Here is a tiny trained network, its code and every weight. The questions are about switching its units off for an input and a target symbol, where a switched-off unit gives its printed mean instead of its output.

import numpy as np


def w(rows, s, z=0):
    codes = np.array(rows[::2]) - 128.0
    scale = np.full(codes.shape[1], s)
    scale[-1] = z or s
    return codes * scale


def norm(h):
    return h / np.sqrt((h * h).mean(-1, keepdims=True) + 1e-5)


def f(y):
    return np.maximum(y, 0)


def softmax(a):
    e = np.exp(a - a.max(-1, keepdims=True))
    return e / e.sum(-1, keepdims=True)


def log_softmax(a):
    a = a - a.max(-1, keepdims=True)
    return a - np.log(np.exp(a).sum(-1, keepdims=True))


def net(x, mask):
    ids = ['ζηθπτψ'.index(c) for c in x.split()]
    T = len(ids)
    res = E[ids] + P[:T]
    r = norm(res)
    for j in range(2):
        rows = slice(3 * j, 3 * j + 3)
        q, k, v = (r @ M[0][rows].T for M in (Q, K, V))
        z = softmax(np.where(np.tri(T) > 0, q @ k.T / 3**0.5, -1e9)) @ v
        o = O[0][rows]
        res = res + np.where(mask[j], z, o[:, -1]) @ o[:, :-1]
    y = f(norm(res) @ A[0][:, :-1].T + A[0][:, -1])
    res = res + np.where(mask[2:18], y, B[0][:, -1]) @ B[0][:, :-1]
    return log_softmax(norm(res)[-1] @ U[:, :-1].T + U[:, -1])


Q, K, V, O, A, B = {}, {}, {}, {}, {}, {}
E = w([
[94,108,159,94],'ζ',
[91,121,116,44],'η',
[139,143,52,137],'θ',
[103,136,91,5],'π',
[176,168,55,162],'τ',
[211,178,196,189],'ψ',
],0.014)
P = w([
[7,39,128,245],'0',
[171,94,153,128],'1',
[250,129,147,58],'2',
[216,157,137,76],'3',
[113,231,96,117],'4',
[60,227,146,104],'5',
[48,164,168,39],'6',
],0.011)
Q[0] = w([
[88,179,100,177],'H0',
[125,101,187,46],'H0',
[2,35,187,61],'H0',
[192,130,180,70],'H1',
[103,110,180,93],'H1',
[85,214,208,87],'H1',
],0.027)
K[0] = w([
[138,27,81,125],'H0',
[173,164,185,121],'H0',
[134,209,232,16],'H0',
[102,202,130,173],'H1',
[71,255,138,108],'H1',
[214,238,139,74],'H1',
],0.023)
V[0] = w([
[131,90,107,179],'H0',
[112,142,121,127],'H0',
[135,156,124,141],'H0',
[144,178,253,186],'H1',
[151,179,104,166],'H1',
[195,141,139,220],'H1',
],0.044)
O[0] = w([
[126,182,173,146,165],'H0',
[133,153,125,125,122],'H0',
[131,127,124,114,120],'H0',
[97,132,254,101,252],'H1',
[96,145,110,75,180],'H1',
[154,156,165,28,245],'H1',
],0.042,0.028)
A[0] = w([
[146,136,198,151,145],'N0',
[119,31,39,204,3],'N1',
[85,40,175,1,223],'N2',
[178,54,203,71,64],'N3',
[149,56,224,204,67],'N4',
[145,175,109,188,125],'N5',
[159,125,74,139,63],'N6',
[126,86,170,163,89],'N7',
[115,77,168,158,7],'N8',
[105,128,109,207,65],'N9',
[101,95,197,79,94],'N10',
[199,194,71,96,73],'N11',
[153,48,215,54,111],'N12',
[135,228,208,65,122],'N13',
[100,27,81,90,79],'N14',
[158,136,8,146,7],'N15',
],0.022,0.0038)
B[0] = w([
[88,122,174,135,173],'N0',
[28,250,141,148,163],'N1',
[221,101,185,207,241],'N2',
[104,211,193,169,191],'N3',
[96,12,80,87,150],'N4',
[151,104,179,110,147],'N5',
[166,145,147,105,144],'N6',
[109,75,104,118,136],'N7',
[135,73,92,114,133],'N8',
[125,71,175,166,148],'N9',
[160,158,189,151,201],'N10',
[157,9,80,109,151],'N11',
[152,206,215,170,216],'N12',
[1,177,89,115,254],'N13',
[162,152,43,139,144],'N14',
[205,207,198,107,161],'N15',
],0.051,0.027)
U = w([
[107,51,147,171,213],'ζ',
[114,155,137,232,4],'η',
[215,106,140,114,185],'θ',
[130,166,102,216,130],'π',
[95,160,87,85,205],'τ',
[114,157,252,122,115],'ψ',
],0.011,0.0032)

Each question gives the input, a string of symbols that net reads in full, and the target symbol t.
The units are the heads (3 rows each of Q, K, V and O) and the neurons (one row each of A and B). Each row of codes is followed by its name. A weight is (code - 128) times the scale printed after its matrix; where a second scale follows, it is the last column's (O, A, B and U).
mask holds one flag per unit, heads first, then neurons. A switched-off unit (its flag False) gives its mean, the last column of its rows in O or B, instead of its output. The means were averaged over made-up inputs and are rounded, as every weight is.
A unit's drop is (log p(t) with every unit on - log p(t) with that unit switched off) / (log p(t) with every unit on - log p(t) with every unit switched off).
The circuit of an input: a set's keep is (log p(t) with only the set's units on - log p(t) with every unit switched off) / (log p(t) with every unit on - log p(t) with every unit switched off). Starting from the 12 units with the biggest drops (on a tie, the unit counted first), units are removed one at a time, each time the one whose removal leaves the highest keep (on an exact tie, the one counted first), for as long as the keep stays at least 0.8.
circuit, biggest first: the units of the circuit, biggest drop first
most important unit: the unit with the biggest drop
k most important neurons: the k neurons with the biggest drops, biggest first
heads that matter: for each layer, one digit per head in row order, 1 if its drop is at least 0.15 and else 0, layers parted by /
drop of u: that unit's drop, to one decimal
input τ τ ζ θ ψ τ, target ζ: most important unit	H1
input ζ ζ ζ, target ζ: heads that matter	01
input θ θ τ ψ θ θ ζ, target τ: circuit, biggest first	(H1, N2, N12)
input π θ θ θ ζ, target τ: circuit, biggest first	(H1, N2)
input τ ζ π π θ π, target τ: 3 most important neurons	(N2, N1, N12)
input θ η π, target π: 2 most important neurons	(N1, N13)
input ψ θ θ τ θ, target θ: circuit, biggest first	(H1, N13, N11)
input ψ π θ π ζ, target π: 2 most important neurons	(N1, N13)
input ψ η θ τ η τ, target θ: 2 most important neurons	(N13, N11)
input ψ ψ θ ψ ψ τ, target θ: 3 most important neurons	(N13, N11, N15)
input ψ ζ π ζ, target η: 2 most important neurons	(N1, N13)
input π θ η, target π: 2 most important neurons	(N1, N13)
input η η η θ η, target τ: 2 most important neurons	(N2, N1)
input ζ ψ ψ τ, target ζ: most important neuron	(N4)
input ψ τ ζ τ ζ ψ θ, target θ: drop of H0	1.1
input ψ ζ θ τ π, target θ: drop of H0	0.2
input θ ζ τ π ζ π, target π: drop of H0	0.3
